Below is a small trained network, with its code and all its weights. Each question gives an input and a class and asks what happens when units are switched off, that is, made to give their printed mean instead of their output.

import numpy as np


def w(rows, s, z=0):
    codes = np.array(rows[::2]) - 128.0
    scale = np.full(codes.shape[1], s)
    scale[-1] = z or s
    return codes * scale


def norm(h):
    return h / np.sqrt((h * h).mean(-1, keepdims=True) + 1e-5)


def f(y):
    return np.maximum(y, 0)


def log_softmax(a):
    a = a - a.max(-1, keepdims=True)
    return a - np.log(np.exp(a).sum(-1, keepdims=True))


def net(x, mask):
    res = np.array(x, float).reshape(1, 6) / 4 @ E
    u = 0
    for l in range(2):
        y = f(norm(res) @ A[l][:, :-1].T + A[l][:, -1])
        res = res + np.where(mask[u : u + 6], y, B[l][:, -1]) @ B[l][:, :-1]
        u += 6
    return log_softmax(norm(res)[-1] @ U[:, :-1].T + U[:, -1])


A, B = {}, {}
E = w([
[75,139,104,179,130,74,87,158,104,163,147],'x0',
[179,161,188,119,22,4,33,150,126,96,156],'x1',
[151,185,192,150,109,164,83,19,105,109,220],'x2',
[40,192,85,85,122,189,116,247,146,108,141],'x3',
[145,120,176,205,149,88,163,187,203,128,125],'x4',
[137,69,134,103,136,101,67,104,225,152,109],'x5',
],0.0039)
A[0] = w([
[83,182,173,123,112,161,35,152,174,91,153,91],'L0N0',
[122,115,117,119,90,179,174,63,128,117,122,134],'L0N1',
[171,109,124,127,104,9,66,196,175,158,106,106],'L0N2',
[110,158,188,175,125,185,231,200,158,109,43,4],'L0N3',
[140,143,153,124,175,158,167,206,253,107,140,157],'L0N4',
[118,97,123,79,74,103,48,50,117,161,144,138],'L0N5',
],0.0047,0.0022)
B[0] = w([
[128,129,159,174,68,119,116,111,68,183,169,202],'L0N0',
[61,164,124,115,89,79,102,124,158,118,90,186],'L0N1',
[68,143,195,198,52,179,54,161,163,64,98,254],'L0N2',
[97,100,3,124,191,133,178,138,104,64,118,198],'L0N3',
[152,163,101,127,65,146,154,110,80,72,152,231],'L0N4',
[157,94,133,146,169,126,173,214,101,164,85,216],'L0N5',
],0.0062,0.0042)
A[1] = w([
[149,135,156,94,198,176,159,16,190,119,152,182],'L1N0',
[105,146,129,119,156,53,190,81,129,62,43,132],'L1N1',
[210,68,117,106,81,63,200,44,214,122,38,6],'L1N2',
[173,149,134,132,139,45,141,111,7,135,179,149],'L1N3',
[141,135,132,139,84,179,83,116,159,72,242,130],'L1N4',
[254,57,207,205,147,143,148,79,194,77,76,130],'L1N5',
],0.0044,0.002)
B[1] = w([
[105,176,144,173,146,123,139,191,246,173,95,202],'L1N0',
[109,137,144,181,116,133,129,173,57,129,149,201],'L1N1',
[138,122,140,130,191,36,106,53,121,175,106,189],'L1N2',
[222,182,158,203,37,153,185,114,35,80,163,219],'L1N3',
[161,172,166,246,103,132,127,65,45,185,68,226],'L1N4',
[199,105,100,32,139,177,174,88,99,133,253,255],'L1N5',
],0.0063,0.0033)
U = w([
[93,138,215,207,60,100,38,173,182,106,57,181],'0',
[203,55,155,65,132,91,75,74,169,138,168,110],'1',
[202,186,154,202,59,146,166,76,46,108,182,177],'2',
[84,187,91,118,217,158,177,58,198,171,183,133],'3',
[178,95,112,83,210,56,170,86,142,151,97,75],'4',
[76,167,151,96,132,114,68,160,140,161,161,23],'5',
[136,179,100,29,93,121,92,122,133,102,104,1],'6',
[53,122,1,138,170,169,190,187,129,60,80,161],'7',
],0.0088,0.0051)

Each question gives the input, the list of numbers given to net, and the class t.
The units are the neurons (one row each of A and B). Each row of codes is followed by its name. A weight is (code - 128) times the scale printed after its matrix; where a second scale follows, it is the last column's (A, B and U).
mask holds one flag per neuron, layer by layer. A switched-off neuron (its flag False) gives its mean, the last column of its row in B, instead of its output. The means were averaged over made-up inputs and are rounded, as every weight is.
A unit's drop is (log p(t) with every unit on - log p(t) with that unit switched off) / (log p(t) with every unit on - log p(t) with every unit switched off).
The circuit of an input: a set's keep is (log p(t) with only the set's units on - log p(t) with every unit switched off) / (log p(t) with every unit on - log p(t) with every unit switched off). Starting from all 12 units, units are removed one at a time, each time the one whose removal leaves the highest keep (on an exact tie, the one counted first), for as long as the keep stays at least 0.8.
circuit, biggest first: the units of the circuit, biggest drop first
top k neurons: the k neurons with the biggest drops, biggest first
top k neurons in layer l: the k neurons of layer l with the biggest drops, biggest first
drop when u is switched off: that unit's drop, to one decimal
input [2,-1,0,-2,7,5], class 2: circuit, biggest first	(L1N5)
input [-4,-4,6,-2,5,-2], class 3: circuit, biggest first	(L1N0, L0N2, L0N0)
input [-5,4,-7,-7,-4,-4], class 1: top 2 neurons in layer 0	(L0N4, L0N0)
input [-3,1,0,3,7,7], class 2: top 2 neurons	(L0N4, L1N4)
input [0,-3,4,-2,2,3], class 3: circuit, biggest first	(L1N0, L0N2)
input [7,0,-2,-8,4,6], class 1: circuit, biggest first	(L1N5, L1N4)
input [-6,8,-6,-1,-5,-6], class 0: top 4 neurons in layer 0	(L0N2, L0N4, L0N0, L0N3)
input [-2,-1,3,0,-2,6], class 1: top 2 neurons in layer 0	(L0N5, L0N3)
input [0,8,0,2,-3,-1], class 0: top 3 neurons	(L0N2, L1N5, L0N4)
input [6,-4,-6,-6,3,8], class 1: top 3 neurons	(L1N5, L0N2, L0N3)
input [-8,-2,1,-1,1,4], class 3: top 2 neurons	(L1N0, L0N2)
input [0,-1,1,-4,5,3], class 1: top 2 neurons in layer 1	(L1N5, L1N3)
input [-2,7,0,-6,8,8], class 1: top 2 neurons in layer 0	(L0N1, L0N0)
input [-6,-3,3,-1,-5,4], class 3: top neuron	(L1N0)
input [3,2,-6,-3,-1,-7], class 0: top 4 neurons	(L1N5, L0N4, L0N2, L0N0)
input [-1,2,-4,-3,-8,3], class 1: top 2 neurons in layer 0	(L0N3, L0N4)
input [-8,-8,-2,-7,1,-8], class 7: top 2 neurons in layer 0	(L0N3, L0N1)
input [6,1,-6,-5,-3,1], class 0: drop when L0N2 is switched off	0.5
input [-5,2,-4,3,-2,-1], class 7: drop when L0N4 is switched off	0.0
input [0,5,-4,-7,-2,2], class 1: top neuron	(L1N5)
input [-5,1,-1,-3,-1,4], class 1: drop when L1N5 is switched off	0.2
